Below are the code and all the weights of a small trained network. Each question names an input and a class and asks about switching units off, where a switched-off unit gives its printed mean instead of its output.

import numpy as np


def w(rows, s, z=0):
    codes = np.array(rows[::2]) - 128.0
    scale = np.full(codes.shape[1], s)
    scale[-1] = z or s
    return codes * scale


def f(y):
    return np.maximum(y, 0)


def log_softmax(a):
    a = a - a.max(-1, keepdims=True)
    return a - np.log(np.exp(a).sum(-1, keepdims=True))


def net(x, mask):
    res = np.array(x, float).reshape(1, 8) / 4 @ E
    y = f(res @ A[0][:, :-1].T + A[0][:, -1])
    res = res + np.where(mask, y, B[0][:, -1]) @ B[0][:, :-1]
    return log_softmax(res[-1] @ U[:, :-1].T + U[:, -1])


A, B = {}, {}
E = w([
[135,108,81,174,44,53,96,105,160,110,228],'x0',
[141,137,127,129,118,117,143,151,110,136,134],'x1',
[57,123,197,118,115,121,32,88,182,149,122],'x2',
[80,73,146,65,121,183,206,235,236,93,183],'x3',
[133,70,173,148,138,80,254,11,162,186,141],'x4',
[148,81,197,248,207,177,100,180,118,165,202],'x5',
[41,175,66,157,63,254,166,123,62,198,168],'x6',
[130,125,148,128,104,97,139,161,102,147,132],'x7',
],0.0065)
A[0] = w([
[212,129,177,99,167,107,126,141,186,66,95,91],'neuron 0',
[174,144,134,137,135,107,84,62,22,186,108,138],'neuron 1',
[112,96,161,154,116,76,183,55,172,191,153,110],'neuron 2',
[183,100,146,117,154,10,82,161,176,71,95,64],'neuron 3',
[134,84,72,202,74,92,108,116,161,69,169,31],'neuron 4',
[185,139,128,207,198,133,140,194,84,170,177,165],'neuron 5',
[93,82,152,108,96,137,164,167,204,114,154,48],'neuron 6',
[139,75,168,216,210,171,89,161,121,160,182,63],'neuron 7',
[30,172,89,140,82,179,118,105,105,158,137,83],'neuron 8',
[110,78,140,84,123,187,200,205,201,87,179,85],'neuron 9',
[29,141,110,148,126,184,130,92,103,107,132,65],'neuron 10',
[224,138,41,159,126,137,232,176,83,85,126,193],'neuron 11',
[154,136,153,114,222,94,88,99,181,61,106,62],'neuron 12',
[149,141,100,160,87,111,57,183,122,71,143,135],'neuron 13',
[198,166,114,163,104,125,97,81,99,130,129,28],'neuron 14',
[78,127,186,118,147,173,100,130,142,159,24,145],'neuron 15',
[78,183,99,164,93,188,160,131,119,194,133,2],'neuron 16',
[103,172,77,59,30,93,140,70,88,82,93,135],'neuron 17',
[144,95,72,171,81,104,84,93,186,111,199,247],'neuron 18',
[136,145,110,102,169,111,45,198,96,110,121,162],'neuron 19',
[156,138,161,100,253,203,176,150,96,116,15,162],'neuron 20',
[109,149,119,119,145,139,58,178,93,65,139,118],'neuron 21',
[108,168,70,136,131,157,87,157,128,107,121,154],'neuron 22',
[137,154,61,68,118,117,145,126,153,101,89,54],'neuron 23',
[96,158,184,92,109,137,100,134,183,169,159,221],'neuron 24',
[93,149,110,47,104,100,177,142,97,121,51,127],'neuron 25',
[160,95,141,143,152,106,185,75,125,165,142,120],'neuron 26',
[171,140,127,184,126,121,72,65,50,146,98,49],'neuron 27',
],0.0074,0.0046)
B[0] = w([
[147,72,131,113,120,118,99,126,63,202,203,213],'neuron 0',
[106,179,76,119,188,96,78,140,187,160,93,243],'neuron 1',
[104,162,165,66,131,194,199,73,103,145,80,217],'neuron 2',
[139,38,67,131,137,111,121,144,63,169,236,237],'neuron 3',
[160,174,85,146,87,102,175,234,88,116,104,173],'neuron 4',
[146,92,151,146,65,201,78,109,217,88,123,227],'neuron 5',
[151,194,65,77,166,104,102,150,138,170,100,186],'neuron 6',
[253,66,144,109,16,182,118,127,197,105,50,215],'neuron 7',
[130,92,94,159,106,97,104,133,46,202,218,199],'neuron 8',
[185,228,73,100,189,49,71,185,197,189,89,224],'neuron 9',
[148,57,110,135,119,109,105,109,74,176,206,171],'neuron 10',
[33,85,172,172,231,88,70,52,141,88,210,238],'neuron 11',
[139,48,105,126,100,127,134,149,56,197,194,199],'neuron 12',
[104,173,148,85,149,188,227,75,87,112,110,207],'neuron 13',
[169,167,54,100,174,114,145,189,135,152,91,171],'neuron 14',
[105,160,148,237,99,84,179,171,104,47,142,205],'neuron 15',
[214,61,73,99,124,135,120,152,62,181,228,175],'neuron 16',
[188,86,152,146,90,163,75,87,189,80,106,237],'neuron 17',
[82,191,214,234,105,66,178,164,74,72,71,243],'neuron 18',
[114,157,182,77,137,170,179,65,117,119,144,222],'neuron 19',
[90,176,92,199,75,53,181,138,71,77,107,254],'neuron 20',
[127,169,194,53,165,161,169,77,117,161,161,199],'neuron 21',
[69,141,192,86,149,149,166,109,125,141,115,193],'neuron 22',
[185,106,154,113,70,176,80,125,142,101,102,175],'neuron 23',
[76,166,144,213,178,103,83,136,188,122,157,206],'neuron 24',
[188,85,128,168,75,144,93,99,192,91,122,208],'neuron 25',
[101,157,170,61,135,193,154,117,125,127,141,193],'neuron 26',
[172,212,97,92,178,117,80,178,163,158,46,212],'neuron 27',
],0.0063,0.0076)
U = w([
[164,48,70,102,113,123,128,152,49,218,191,39],'0',
[173,205,46,82,198,100,104,181,186,174,67,41],'1',
[206,73,145,119,23,180,111,116,208,66,80,44],'2',
[73,124,151,163,171,111,123,100,150,89,150,254],'3',
[118,171,118,193,75,78,234,182,65,54,92,76],'4',
[114,166,201,2,152,196,247,84,107,150,114,71],'5',
[112,123,138,132,137,115,125,124,142,116,111,236],'6',
[100,114,140,140,148,125,128,120,142,109,122,236],'7',
],0.0089,0.0066)

Each question gives the input, the list of numbers given to net, and the class t.
The units are the neurons (one row each of A and B). Each row of codes is followed by its name. A weight is (code - 128) times the scale printed after its matrix; where a second scale follows, it is the last column's (A, B and U).
mask holds one flag per neuron, in row order. A switched-off neuron (its flag False) gives its mean, the last column of its row in B, instead of its output. The means were averaged over made-up inputs and are rounded, as every weight is.
A unit's drop is (log p(t) with every unit on - log p(t) with that unit switched off) / (log p(t) with every unit on - log p(t) with every unit switched off).
The circuit of an input: a set's keep is (log p(t) with only the set's units on - log p(t) with every unit switched off) / (log p(t) with every unit on - log p(t) with every unit switched off). Starting from the 12 units with the biggest drops (on a tie, the unit counted first), units are removed one at a time, each time the one whose removal leaves the highest keep (on an exact tie, the one counted first), for as long as the keep stays at least 0.8.
circuit, biggest first: the units of the circuit, biggest drop first
most important unit: the unit with the biggest drop
top k neurons: the k neurons with the biggest drops, biggest first
drop when u is switched off: that unit's drop, to one decimal
input [-7,-5,-6,-4,-2,7,-1,-2], class 2: top 2 neurons => [neuron 7; neuron 5]
input [-3,4,5,7,-8,8,5,5], class 2: top 2 neurons => [neuron 7; neuron 5]
input [-6,6,8,2,5,-2,6,-6], class 3: circuit, biggest first => [neuron 24]
input [4,-1,5,0,-6,5,-1,-6], class 5: top 3 neurons => [neuron 13; neuron 21; neuron 19]
input [-7,-1,2,3,-4,-1,-2,5], class 4: top 3 neurons => [neuron 20; neuron 15; neuron 11]
input [7,0,6,2,1,4,6,-7], class 4: circuit, biggest first => [neuron 18; neuron 4]
input [-2,-8,8,4,-4,4,8,-4], class 0: top 2 neurons => [neuron 8; neuron 16]
input [-7,-4,-1,2,-6,6,-4,3], class 4: top 3 neurons => [neuron 20; neuron 15; neuron 17]
input [7,-1,-6,3,-8,1,-1,0], class 5: circuit, biggest first => [neuron 13; neuron 21]
input [5,5,-5,-5,4,7,5,8], class 6: top 3 neurons => [neuron 11; neuron 17; neuron 1]
input [7,4,6,1,-6,-5,-4,2], class 4: top 2 neurons => [neuron 18; neuron 4]
input [-2,-7,-4,-7,-4,1,-8,-7], class 0: top 2 neurons => [neuron 12; neuron 3]
input [-4,-6,-6,5,-8,-4,-3,-7], class 5: top 2 neurons => [neuron 21; neuron 19]
input [-7,3,-7,6,-7,0,-6,-2], class 3: top 2 neurons => [neuron 11; neuron 20]
input [-6,-5,8,2,6,-6,-8,-5], class 0: most important unit => neuron 12
input [-3,-1,7,7,3,-1,-8,4], class 0: circuit, biggest first => [neuron 3; neuron 0]
input [-8,-5,-3,2,-4,-6,3,-1], class 4: drop when neuron 15 is switched off => 0.3
input [5,-5,4,-6,8,4,2,2], class 5: drop when neuron 8 is switched off => 0.0
input [2,-6,-5,-3,7,4,4,3], class 5: drop when neuron 26 is switched off => 0.4
input [4,-1,-6,-4,1,-3,4,-6], class 3: circuit, biggest first => [neuron 11]
